Here is a tiny trained network, its code and every weight. The questions are about switching its units off for an input and a class, where a switched-off unit gives its printed mean instead of its output.

import numpy as np


def w(rows, s, z=0):
    codes = np.array(rows[::2]) - 128.0
    scale = np.full(codes.shape[1], s)
    scale[-1] = z or s
    return codes * scale


def f(y):
    return y / 2 * (1 + np.tanh(0.7978845608 * (y + 0.044715 * y**3)))


def log_softmax(a):
    a = a - a.max(-1, keepdims=True)
    return a - np.log(np.exp(a).sum(-1, keepdims=True))


def net(x, mask):
    res = np.array(x, float).reshape(1, 8) / 4 @ E
    y = f(res @ A[0][:, :-1].T + A[0][:, -1])
    res = res + np.where(mask, y, B[0][:, -1]) @ B[0][:, :-1]
    return log_softmax(res[-1] @ U[:, :-1].T + U[:, -1])


A, B = {}, {}
E = w([
[246,195,153,154,107,98,241],'x0',
[138,51,2,136,123,164,197],'x1',
[159,165,78,149,25,68,118],'x2',
[116,49,153,58,59,78,106],'x3',
[180,63,235,206,99,176,113],'x4',
[9,154,188,189,89,128,166],'x5',
[99,164,56,170,160,102,48],'x6',
[164,79,108,115,116,245,114],'x7',
],0.0084)
A[0] = w([
[170,164,126,158,73,60,155,56],'n1',
[101,221,134,134,177,147,125,246],'n2',
[204,78,94,153,141,225,70,180],'n3',
[121,119,181,133,126,129,90,7],'n4',
[171,125,130,100,136,192,127,93],'n5',
[172,84,128,90,183,98,193,251],'n6',
[102,71,87,41,102,119,52,106],'n7',
[154,104,118,112,170,155,168,160],'n8',
[108,92,244,164,127,165,84,244],'n9',
[179,77,98,115,173,102,190,196],'n10',
[2,123,83,197,94,164,132,166],'n11',
[145,86,97,133,180,145,187,163],'n12',
[112,94,94,93,125,97,80,200],'n13',
[168,87,108,167,146,167,98,21],'n14',
[67,146,88,168,180,67,78,180],'n15',
],0.012,0.0025)
B[0] = w([
[211,153,115,177,131,71,144,196],'n1',
[166,151,117,87,157,187,75,221],'n2',
[213,104,109,196,208,151,91,245],'n3',
[94,114,163,142,147,100,153,163],'n4',
[131,124,116,140,137,154,105,176],'n5',
[89,136,98,137,66,169,114,205],'n6',
[114,132,170,4,91,109,165,232],'n7',
[94,110,127,121,97,154,118,178],'n8',
[58,104,203,177,140,78,135,254],'n9',
[87,160,116,157,93,144,119,201],'n10',
[96,50,63,133,146,190,146,219],'n11',
[89,132,109,133,69,160,147,189],'n12',
[98,160,147,68,144,110,120,195],'n13',
[131,136,108,172,143,153,102,174],'n14',
[66,195,135,136,193,125,48,221],'n15',
],0.013,0.012)
U = w([
[182,46,79,149,153,79,213,4],'0',
[98,150,88,30,106,160,124,115],'1',
[203,145,133,216,49,43,176,112],'2',
[146,62,64,203,166,192,111,243],'3',
[60,32,211,124,105,106,177,69],'4',
[124,170,150,138,215,74,69,145],'5',
[214,130,187,76,143,173,132,81],'6',
[254,123,125,47,137,90,153,136],'7',
],0.0093,0.0039)

Each question gives the input, the list of numbers given to net, and the class t.
The units are the neurons (one row each of A and B). Each row of codes is followed by its name. A weight is (code - 128) times the scale printed after its matrix; where a second scale follows, it is the last column's (A, B and U).
mask holds one flag per neuron, in row order. A switched-off neuron (its flag False) gives its mean, the last column of its row in B, instead of its output. The means were averaged over made-up inputs and are rounded, as every weight is.
A unit's drop is (log p(t) with every unit on - log p(t) with that unit switched off) / (log p(t) with every unit on - log p(t) with every unit switched off).
The circuit of an input: a set's keep is (log p(t) with only the set's units on - log p(t) with every unit switched off) / (log p(t) with every unit on - log p(t) with every unit switched off). Starting from the 12 units with the biggest drops (on a tie, the unit counted first), units are removed one at a time, each time the one whose removal leaves the highest keep (on an exact tie, the one counted first), for as long as the keep stays at least 0.8.
circuit, biggest first: the units of the circuit, biggest drop first
unit that matters most: the unit with the biggest drop
top k neurons: the k neurons with the biggest drops, biggest first
drop of u: that unit's drop, to one decimal
input [5,-6,4,-7,-6,3,-4,-5], class 7: top neuron	[n2]
input [2,-8,3,-6,5,-1,-8,8], class 5: circuit, biggest first	[n9 n3]
input [5,-4,4,7,6,6,4,5], class 2: top 2 neurons	[n1 n7]
input [7,3,-6,5,-2,-1,4,-3], class 2: top 4 neurons	[n7 n11 n2 n15]
input [-4,5,-1,6,-1,4,-4,-4], class 1: top 2 neurons	[n9 n4]
input [7,5,-6,3,-4,0,1,-4], class 1: top 3 neurons	[n3 n9 n6]
input [7,0,-1,3,2,-6,2,-1], class 2: top 4 neurons	[n11 n1 n2 n15]
input [-1,-3,-8,-3,-6,8,3,6], class 3: top 3 neurons	[n11 n7 n13]
input [-6,-3,-6,-6,8,7,3,2], class 4: top 3 neurons	[n9 n4 n11]
input [2,2,5,2,-5,4,1,5], class 0: top 2 neurons	[n15 n2]
input [-6,4,2,2,8,3,-2,2], class 4: top 2 neurons	[n9 n2]
input [-6,6,6,-1,-5,-8,3,6], class 1: top 2 neurons	[n7 n13]
input [-5,8,7,3,1,6,1,-4], class 1: top 3 neurons	[n9 n3 n7]
input [6,-3,3,-6,5,5,1,2], class 2: unit that matters most	n15
input [7,-4,1,-6,-7,-7,-3,-4], class 2: top 2 neurons	[n1 n7]
input [-8,1,-1,-4,-4,5,1,5], class 1: top 4 neurons	[n7 n13 n3 n1]
input [4,4,-2,3,4,-5,7,-6], class 2: top 2 neurons	[n11 n2]
input [-6,-8,-3,0,4,6,5,5], class 4: drop of n3	0.0
input [-5,-5,-6,7,6,-5,5,-2], class 4: drop of n9	0.4
input [0,5,-8,3,-7,-7,-1,4], class 1: drop of n7	1.4
input [0,2,-3,7,5,1,7,1], class 4: drop of n15	0.1
input [-5,4,3,0,-2,1,-4,1], class 1: unit that matters most	n9
